Each row was made from one small tree. The marks that hang from a mark follow it in brackets, in alphabetical order. Every link used is in the known rows. Write each row's tree.
Each row is shifted at random along 3 fixed directions that mean nothing.
Known rows
L(E(Y) Z): [ -15   57  -37   88   47  152  116  201  -66 -281  174   64 -182  -82
   33 -113  -18    6   97   12 -118  -47  170  -51 -100    3  -24 -137
  -95 -193  -47   40  -40   -3 -176   26 -143 -155 -109  192   74  -10
  162  -86 -152   40   82  -75  -57 -109 -108  -70]
Q(A(W) C(S Y)): [-179   93  -41  191 -230  398   78  383  -59 -229   65  -84 -267  -35
  135 -159   58   61  280  -56 -186   53  368  -39   67   91   47 -344
 -132 -198  144   93  100  139  -95  -62  252  224 -132  242  250   86
   28 -216 -134  -30  260   27  -86 -314  -62  -30]
S(A Q W(P) Y): [-212   36 -161   40  -21  226   12  165  -93 -112   92   76  -70  -94
 -181  -94 -210  130  202  -83  -71    6  196  -32  -43  169   -4 -274
   18 -238  -42  140   53  172  -18  -80   23 -180  -21  118   86  -49
  260  -14    8    5  151   52  -75 -176 -107   78]
A(W(C(K(M) Y(R Z)) P)): [ -86   18  -22   21 -161   54   26   51   57 -170  120  -56 -230  144
 -118 -107 -250  125  106 -121  -82 -175   92  -17   15  -41   43 -180
   54 -277  -21  178   13   34 -129   11 -183 -196  -35  118   33  -64
   92  -14 -164  103  140 -141   56 -299   55   11]
C(K S(A) Y): [-227   95   -3    0  -56  116   66   32  -35 -151  114 -104 -175   57
 -147  -33 -189   64  165  -83 -101  -91  150  -81  -54   91    7 -216
    1 -171  -59  130   41   10 -184  -28 -121 -199  -38   91  -29  -39
   69  -37 -113  136  256   17 -105 -181   96  -83]
C(Y(K(P) Z)): [-121   45   41  -91  -59  -88   53 -107   -6 -200  126  -47 -107  132
 -244  -45 -321  102  -12  -73  -15 -203   -3  -62 -106  -40   39  -85
  114 -303 -134  156  -10 -117 -224  -20 -394 -375  -47  100 -125 -105
  137   13 -162  207   87 -147  -42  -79  129  -58]
W(C(K S(Q)) P(A G(E))): [ 119    8  -83    6 -333 -262   96  -50    8   30  276    7 -272  325
   13   17  -32 -187   17 -218   -8 -170  -20  -10   23 -100  211   56
 -250  -29 -195  -61 -120  -20 -148 -192 -149  -41   39  107   29    8
   43 -212  -62  160  240 -206   -2 -134  116 -133]
C(Y(R(L) S(Q Z))): [ -91   95  145   17  -82   22   73   -8  -46  -40   47   73  -98  -18
   23  -45  -65  -65  -76 -111  -17   20   53    7 -129  -37   39  -72
   19  -61 -101  -11  -11  -59 -203 -186 -178  -93  -31  116  -44 -101
   15  -79 -131  127  148   -5 -108   17  122 -115]
L(E(G W(P) Y(C(K) S))): [  53   56  -26  -33  155  -20   39  -33  -79  -38    6   80   85  -18
  -88  -39 -235   23 -177   29   33  -86    6  -79 -215   65  -46   12
  -37  -48 -188  -24  -39   71 -167  -63 -195 -168  129   67  -86 -200
  156   10    3  131  -77   28 -162  -41   14 -116]
W(C(K(M)) P(G(E))): [ 175   43  -70   97 -100   83  105  158  -47  -84   48   63 -242   45
  198 -164   46  -88  -37  -57  -18  -11  109  -39  -72   16   34  -25
 -294  175  -94  -48  -92   88 -170  -32   44  152  106   85   77  -60
   26 -186  -72   76   -6 -125  -35 -206   97  -98]
Q(C(S(Y(A) Z)) W(P)): [-176  141   -5  121 -237  184   92  126 -113  -78   26   69 -146  -72
   16  -86  -28   55  121  -74   -8   18  209  -80  -64   91   -9 -258
   -4 -150   28  171  147  154 -117 -145   68   21  -18  104   88  -47
   30 -116   12   61  248   43 -102 -156    9  -53]
Q(A C W(P)): [   8   10  -64   80 -386  -59  129  112  -71 -127  224   28 -221  139
   -3 -124   23    2   13 -124   26  -73  105  -41   -9 -102  177  -53
 -171 -255   10   61  -42   11  -93 -129  -14   44  -13  205  152   34
   99 -212  -74   37  139 -116  -33 -182  -24 -121]
M(P(A G)): [ 147   -7  104   90  -85 -156  152  -23  -89   14   53  138 -107   44
  120 -119  108 -102 -215 -112   34   17  -27  -95 -202   -1  106  110
 -193  145 -227  -82 -109   10 -149 -168  -98   89   98   66   13  -55
   73 -189  -67  126  -37  -83 -173   34   61  -95]
K(M(E(Y)) P(A)): [ -63  -22  -35   15  193   40   52  114  -45 -196   76    5  -90  -23
  -39 -134  -67   86  -27   30 -112  -28  135 -118 -128  149   12 -170
  -17  -45  -91  102  -71  136 -156   47  -36  -33  -23  122   23  -61
  104  -69  -88  109   32  -24  -82  -82  -56   75]
C(K Y(R(E) S(A W(P)))): [  11  -75  -70   -3 -255  -72   94   36   56   -7  353 -113 -332  401
   87  -62  -65 -202  141 -191 -104  -85   43  141  170 -248  289   -2
 -146 -220   26 -217 -215 -217 -183 -215 -191  -10  -18  200  135   13
  -59 -150 -217   68  304 -167  126 -196  197 -123]
P(G(E(L W(C) Y))): [ 221   50   51   83  117   46  141  108  -79  -82  -24  166  -25 -112
  212 -138   21  -14 -304  -15  -16   46  104  -64 -225   30   -8   44
 -187  234 -159 -121 -126  150 -114  -52   63  163  102  150   25 -112
  127 -150  -87   88 -220    1 -149  -41  -57  -98]
S(W(C(K) P) Z): [   4   69  -79   27 -225   48   77   47  -39  -58  119   88 -158   -2
  -16 -122 -127   40   48 -134   43  -73   72   -1  -59   15   31  -94
  -89  -80  -77   72    4  110  -93 -126  -89 -104   37   87   23  -54
  162 -107  -47   79  102  -86    3 -188   14  -93]
P(A(W) G(E(K(M) Y))): [ 167   46  116   26  220 -157  145  -17  -92  -15  -22  146   -9  -70
   89  -64    4  -77 -360  -15   58    9    3 -160 -301  115   12   63
 -170  287 -205  -63 -134  119 -164  -64   11  112  191   70  -63 -158
   41 -108  -39  141  -98   49 -208   35   76  -76]
S(Q(A(W) C) Y(Z)): [-292  185   48   90  -10  170   12  121 -169 -231  -92  132   58 -300
 -304  -55 -236  274   51  -19   50  -21  180 -192 -263  296 -125 -366
  190 -307  -34  447  286  281  -76   15   16 -239  -36   73  -18 -115
  241   30   30   53  124  107 -270 -120 -127   80]
W(C(K(M(E)) S(Z)) P): [  67  111  -26  116 -121  163   68  129  -56   18    8   56 -171  -64
  266 -179  137  -88    4  -40   23   82  129  -29  -86   98  -28 -119
 -228  268  -43  -23   18  213 -187 -123  119  220   89   21   38  -82
  -65 -195  -26   87  131    3  -57 -143   87 -143]
S(W Y(A R) Z): [ 113   28  258  -31 -189 -424  279 -335  -71  157  178  120 -111  180
   14   14   63 -238 -345 -215  222   -4 -268  -96 -206 -254  167  273
  -14   21 -167 -209 -157 -211 -255 -329 -347 -141  158   42 -145 -166
  -49  -94  -76  176  106  -29  -94  187  328 -265]
L(E(G P) Z): [  17   39  -55   94  151  284   50  302 -124 -228   96  115 -130 -147
  127 -170    2   45   24   40 -118   60  221   19  -97   49  -20  -63
 -162  -95  -49  -26  -81   13 -168   -2  -75   -5  -34  176  116  -38
  170 -115 -116  -31  -65  -54  -74 -123 -134  -61]
K(M(A(W) E(G L)) P): [ -96 -171   16 -188  179 -252    4  -38   -7 -267  194   47   37   58
 -393 -109 -303  339 -180  -97  -12 -173  -64  -59 -120   58  178   38
  204 -441 -141  221 -129   38  -64   96 -348 -376  -28  152  -40  -72
  350  -11 -169   27 -102 -184   66  -66 -186  131]
G(E(L P Y(A))): [  26 -116  -11 -158   -5 -278   74  -98   10 -199  398  -17 -100  305
 -206    5 -299   85  -84 -112 -122 -207  -21   58  -17 -228  230  137
   52 -376 -150  -79 -288 -161 -165  -15 -428 -338  -72  211  -69  -36
  255  -56 -284  153  -16 -206   77  -20  -59  -31]
M(A E P(G)): [ 120   -2  187  -54  100 -515  144 -345 -121   -9   27  233  159  -39
 -305  -26 -116   98 -421 -137  242 -113 -291 -228 -455  116   47  200
   92   18 -401  191   -6  122 -153  -38 -406 -363  188 -117 -224 -210
  246  -14   14  186 -133  -84 -260  144   -5  -66]
S(A W(P) Y): [  45   -5  -68  117 -156  159  153  151  -69   23  123   74 -199   37
  202 -162  101 -123   49 -107  -36  100  126   10   -3  -55   96  -44
 -214   41  -12 -195 -117   31  -91 -224   84  150   59  149  149  -20
   63 -173  -62   17   90   12  -24 -103   51  -94]
P(A(W) G(E)): [ -18  118  150   68  280    9  101   26 -175 -141 -190  229   61 -264
 -118  -35  -85   90 -229  -62   97   45   56 -209 -409  305  -97  -44
   -5  152 -249  194   76  150 -185   -1  -67  -77  147   -3  -68 -192
  162  -10   73   37  -84   96 -370  -43   48  -34]
P(A G(E(Y))): [   1   63   39  109  108   70  106  166 -107 -237   39   93 -154  -80
    8  -75  -53   47  -31  -24 -128  -22  179 -112 -185  129   -4 -152
  -80  -32 -138  131  -21   81 -154   55  -25  -37  -27  134   40  -36
  122  -94 -117   95   12  -55 -186 -115  -69   44]
Q(A W(P)): [ -31   89   11   87   -4   62   92   47 -149  -59  -35  134  -14 -114
  -31  -99  -13   42 -150  -48  103   56  107 -115 -245  136  -24  -64
 -110   57 -109  102   25  118 -148 -104   16   43  128   62   28 -134
   88  -76   75   40  -12  109 -259 -105   32 -145]
K(M(A E P)): [  90  -61   50   29   68 -171  102  -26  -64  -66  128   75   -4   35
   12 -154   88   15 -145  -81   48   24  -60  -79 -196   65  111   57
  -55   37 -167  -18 -107  133 -165  -59 -117   -3   60   23   -9  -76
  130 -149 -115   69  -17  -68 -115    5  -26  -16]
C(S(Q Y(R Z))): [-235  184  121   55   94  160   19   19 -114 -121  -79   87    8 -176
 -167  -24 -200  104    7  -31   -2   18  126 -126 -243  199 -136 -246
  136  -96 -109  240  179  111 -215  -42 -125 -215  -19   31 -103 -161
   93   55  -11  123  142  123 -268  -62   53  -27]
G(E(K(M) P W(C(Y(S))))): [ 261    1  -48    4   42  -24  110   52  -22  106  141   -3  -79  195
  367 -107   96 -246 -174  -29  -19   47   66   63  -37 -101  117  144
 -318  324  -96 -434 -291   55 -219 -244   61  334  143  150   29 -103
  -40 -220  -99  118  -21   19  -62  -46  151 -206]
K(M(A E(P(G) W(C)))): [ -83  -98  -46 -101  126 -288    4  -48  -54 -240  173   76   38   49
 -403  -75 -299  327  -77  -99   -7 -212  -30 -108 -175  174   98  -72
  188 -378 -203  326  -30  190  -52  108 -284 -379   -8   86  -46  -65
  374   15  -72   71  -35 -178  -65 -146 -213  180]
P(A G(E(L(Z)))): [  81   43  172   24   65 -191  150  -46 -104 -142   82  175 -103  -22
   12  -35   30  -38 -254  -85   37  -52  -18  -94 -263    0   78  124
  -77   25 -241   28 -100  -71 -226  -57 -260 -141   30   98  -70  -88
   94 -111 -110  113  -24 -108 -170   66   45 -105]
K(M(A(W(C))) P(G(E))): [ -96    7  -44   26  242  129   21  196  -85 -270  -83  108  -29 -161
 -175 -127 -157  247   23  -42  -46  -26  160 -135 -176  312  -45 -203
   70 -109 -105  286   57  254 -105  106   15  -79   19   81   71  -92
  251  -30    6  -29  -39  -46 -126 -246  -99  158]
S(A Q W Y): [  84   19   70  -26 -141 -273  222 -194  -89  156  167  109  -41   97
    0  -20   57 -226 -234 -181  190   30 -166 -100 -172 -110  145  167
 -136   75 -173 -244 -147  -54 -145 -337 -142  -73  158   73  -75 -120
   82 -133    9  134  104   46 -124  155  205 -221]
M(A(W) E(G Y(R))): [ 170   45  140  226  235  222  112  262 -117  -58  -93  143  -17 -232
  317 -217  190   -2 -259   10  -45  245  152  -68 -236  133  -32  -66
 -159  262  -35  -79  -41  229 -116  -48  237  375  110   98  133 -109
   10 -172 -127  -27 -189  111 -223  -83 -111  -34]
G(E(K(P) L(Z))): [  60   82  -13    2  221  205   36  173  -73 -171   37  112  -36 -137
  141 -147  -71   35 -113   61  -56   37  190   12 -165   83  -42  -20
 -149  131  -88  -61 -118   78 -214  -11  -44   49   19  143    6 -106
  130 -110 -127   53 -110    3  -75  -73  -34 -105]
R(E G L(Z)): [  45   -3  105 -102   87 -281  115  -84  -58 -238  116  201  -24  -20
 -201  -38 -230   60 -285 -111   96 -197 -114  -24 -293  -84   88  128
   66 -272 -212   88 -136 -175 -205  -42 -574 -451   12  131  -88 -115
  284    8 -139  139  -87 -228  -43   38   20 -109]
P(A(W) G(E(Y(C S)))): [ 279   30  211   77  -63 -296  228  -98  -88   94   20  138  -58  124
  236  -10  180 -298 -339 -124  108   32 -126 -107 -230 -101  146  232
 -200  236 -225 -289 -147  -59 -237 -290  -94  186  150   93  -40 -123
  -39 -219  -59  145    8  -43 -228  137  221 -195]
W(C P(G(E(K(M(A)) L)))): [  51   72 -136  276  198  658  -73  627 -103 -192 -128   99 -157 -303
  457 -327  134  116  125  137 -277  238  521   70  -43  340 -118 -365
 -303  313   69   55    0  434  -63  108  546  581    3  158  286    8
   49 -227 -145  -76 -127   40 -106 -348 -247  151]
G(E(K(M(A)) L(Z) W(P))): [  83    1   23  -48  332  -69   37  -21  -69  -54   65  147  110  -58
   33  -94  -59   57 -289    6   46    0   40  -14 -257  114   13  100
  -62  158 -195  -67 -179  150 -185  -48 -113  -37  125   69  -73 -174
  142  -45  -58   70 -139   63 -135   -4  -43  -70]
W(C(S(Q Y)) P(A G)): [-104   68 -155  201 -228  308    6  338  -59  -99   51   47 -269  -31
  114 -128  -12   21  284  -68 -214    1  329  -26   57  171   -4 -363
 -176  -77  -24  147   98  242  -14  -87  219  143  -87  164  213   70
  105 -169  -23   52  225  -55  -67 -274 -149   97]
M(A E(G K P W)): [ 122   15   -2   60  348  110   -4  174 -142  -33   -8  139  146 -185
  148 -187  -25  116 -281   51  -15  138  142   -8 -258  223  -14   -7
 -135  214 -128  -60 -115  284  -98  -43  123  229  151   79   32 -130
  173 -121  -79   20 -255  103 -221  -62 -188   -7]
K(M(E(G W(C) Y(S)) P)): [  66   28   -7   15  334   37    5   48 -125  -64 -119  161  211 -218
  -42 -148 -125  178 -256   82   35   37   54 -121 -308  261 -110  -77
   27  120 -208   92   11  352  -92   17    2  -11  132   11  -69 -210
  223  -19   40   92 -223   79 -233  -15 -178   35]
A(W(C P)): [ 108  -34  -92   56 -232   39   85  146  -13 -110  141   91 -169   69
   37 -156  -69   26   37 -147  -20  -66   78   19  -15  -65   89   -2
 -170 -124  -71  -41  -88   61  -64 -124  -75    2   12  176  122   -5
  239 -157  -86   10   -3 -136   14 -213  -68  -89]
R(E(Y) G L): [ 101   10   51    5  157  -14  102  104  -56 -200   20  162  -34 -102
   31 -121 -160   30 -269  -26  -30  -58   56   -9 -252  -22   26   -6
  -57  -50 -125  -21 -153  -29 -146  -22 -243 -110   39  168   17 -101
  206  -49 -164  136 -171 -109  -67  -24  -35  -63]

Write each row's tree
[ -22   49   45  131  212  358   33  306  -65 -228   61   25 -197  -25
  226 -124  -41   34   22    6 -243   87  295  106  -35  -26   27 -119
  -51  -78   16  -69 -124  -47 -217    4  -59   88  -75  189  150  -58
   23  -82 -261    5  -39  -47  -56 -190  -24    0] : C(Y(A R(G(E(L(Z) P)))))
[ 230  -25  113   41   -2 -153  159  -25 -106   93   99  119  -81   92
  241 -109  132 -181 -364  -81   49   75  -45  -27 -183 -117  133  259
 -279  237 -202 -300 -261  -78 -197 -248 -106  189  165  110  -19  -93
   24 -205  -80  142 -141  -21 -155  102  108 -209] : E(G P(A))
[   9   95  198  -64 -146 -293  153 -266  -72  104   21   33  -72  143
  -28   11  -44 -147 -251 -127  163  -66 -165 -137 -199  -54   80  145
  -23   65 -204  -58  -26 -118 -295 -260 -293 -103  147   -6 -184 -165
  -60 -112  -16  245  132  -67 -133  109  363 -225] : Y(A C(K(P(G)) S(Z)))
[-234   26 -176   59  190  646 -168  537  -34 -353   31  -94  -27 -130
   45 -227 -360  378  258  140 -410   17  535  134  101  216  -44 -448
   38 -325  117  120   25  229  -16  130  202  123 -196  314  198   35
  268  -72 -269  -24  -76   -5  -12 -359 -341  219] : E(G L P W Y(C(S) K))
[  37   35   95 -116  224 -312  105 -226  -94  -53  -14  124   73   49
 -239   29 -226   19 -343  -87  150 -124 -118 -173 -333  126   39  128
   15   62 -321   75  -84  -33 -236  -70 -317 -234  183   16 -170 -221
  129   13   49  160  -81  -25 -242   35  194  -94] : Y(K(P(A G(E(W)))))
[ -79  -15  -31   49   54  206   19  282  -61 -324  149    9 -123  -33
   -4 -170 -166  201   33   -8 -206  -46  247   43  -22   -4   58 -188
   23 -369    4   86  -66   13  -86   33  -77  -90 -155  286   99   27
  237  -89 -254   37  -57 -113  -30 -177 -219   88] : E(G W Y(Z))
[ -54   80  -29  -22 -172  -50   89   -4  -39  -31  168  -33 -104  112
  -27  -39  -55  -93  -19 -144   69  -44   56  -49  -64   16  119  -51
 -156  -39  -76  -54  -30   -8 -170 -205  -56    5   29  143   11  -40
   56 -166  -40   80  220   22 -123 -103  147 -214] : C(K S(Q(W)))
[  30  -36  -29   91 -105  -11   69  190  -40 -218  166   64 -116   -7
  -32 -152   -4  125   86 -138  -43  -35   85  -26  -71   84  106 -120
  -30 -219  -41  126   -1  184  -67  -17  -21   -6  -66  151  137   35
  256 -168 -161  -42   61 -144  -53 -213 -184   44] : M(A(W(C)) E)
[  64   11  -33   -8  318  184   43  140  -68 -154   46  103   70  -95
   80 -123 -161  116 -181   25 -111   48  202   16 -174   70   -7  -11
  -71   91 -119 -130 -180  136 -126   -8   -9   41   40  176   15 -126
  213  -58 -122   48 -213   91 -125  -80 -124  -33] : G(E(L P W Y))
[-121   -4  132  -63 -154 -199   92  -32   -7 -197  202   31 -169  169
 -198   -7 -193   53  -20 -156  -49 -191  -44   17  -68 -166  168   26
  137 -493  -96   90  -69 -236 -212 -101 -494 -387 -114  181  -12  -19
  184  -40 -227  117  154 -263   29  -55   69  -47] : Y(C(S(A)) R(G L(Z)))
[   3   65   56   74   38   50   89   71  -84   -1 -141  130  -53  -98
   54  -89    8   -7 -133  -81   33   32   94 -153 -199  211  -33  -59
 -123  193 -175   52   35  163 -136 -159   53  151  118   68   40 -104
   77 -122  101   73   13   46 -215  -97   77  -79] : K(P(A(W(C(S))) G))
[-151   39   22   13  -21   78   69   95  -27 -212  146   27 -175    0
 -158  -68 -213   71  105  -43 -100  -77  106  -31  -82    3   25 -180
   49 -295  -19  150  -10  -80 -171   43 -217 -231  -45  142   49  -63
  118    7 -199   45  131 -104   -7 -136   39    1] : S(A Y(K R(L(E))))
[  21   77   57  108 -276   60  150  110  -81   14  131   52 -239   29
  239 -116  192 -151   34 -130  -13   88   96   10  -23  -66   82  -27
 -201   65  -26 -125  -52   13 -187 -252   34  166   -3  133   63   11
  -10 -241  -98   82  198  -46  -57  -50   91 -175] : W(C(S(A Z)))
[-145  134  102   -9   35  -33   75  -76 -172  -11  -66  185   70 -205
 -170  -25 -107   68  -81  -81  154   38   -5 -108 -284  209  -76  -84
  101  -22 -175  166  114  143 -177 -164 -133 -195   92   -8 -133 -177
  168    0   90   87  103   89 -262   27   63  -88] : Y(S(A W(C) Z))
[-204   96   64  -71  323   55  -19   28 -122 -359  -27  183  111 -289
 -365  -59 -383  322  -99   29   14 -124   98 -100 -358  247 -136 -156
  214 -261 -180  374   83   92 -185  161 -374 -503  -38   67 -143 -168
  348  132  -56   82  -75  -13 -198  -62 -142   20] : R(E(L(Z)))
[ 112   45  135   65  242  132   16  177  -68  -35  -77  120  -52  -59
  322 -161   -6 -122 -314   33  -36  132  120   99 -203  -18   30   23
 -125  198  -33 -173 -187  -85 -288 -150  -90  291  113  139   68 -155
  -68 -107 -192  104 -166  -48 -100  -15  181 -103] : Y(A R(E(K(P)) G L) Z)
[-189  -43  -99   62  131  278  -34  295  -56 -280   31   40  -71 -112
 -128 -183 -149  265  187  -47 -144    6  257  -20  -57  244   -3 -272
   41 -246   -8  220   25  202  -62   65   40  -54  -67  151  145  -13
  263  -40  -85  -73   43   -2  -79 -296 -181  154] : K(M(A(W(P))))
[  39   29  -27  157   70  250   10  256  -92  -73 -109  164  -58 -173
  188 -194    6   97 -111   -7 -101   81  257  -29 -159  209  -48 -138
 -173  178 -128   52  -18  247  -45  -58  186  248   67  140  134  -58
  137 -129   -9   23 -141   32 -182 -170 -137   27] : E(L W(C P(A G)))
[  89   28   21  -14 -380 -165  196  -40    2   13  259  -56 -225  256
  118  -86   61 -203  -39 -178   81  -79  -36  -29   11 -184  224  102
 -244  -45  -46 -220 -129 -106 -193 -262 -109   74   33  177   35   15
    5 -264 -126  116  222 -103    2  -70  220 -280] : Q(C(K S(W)))
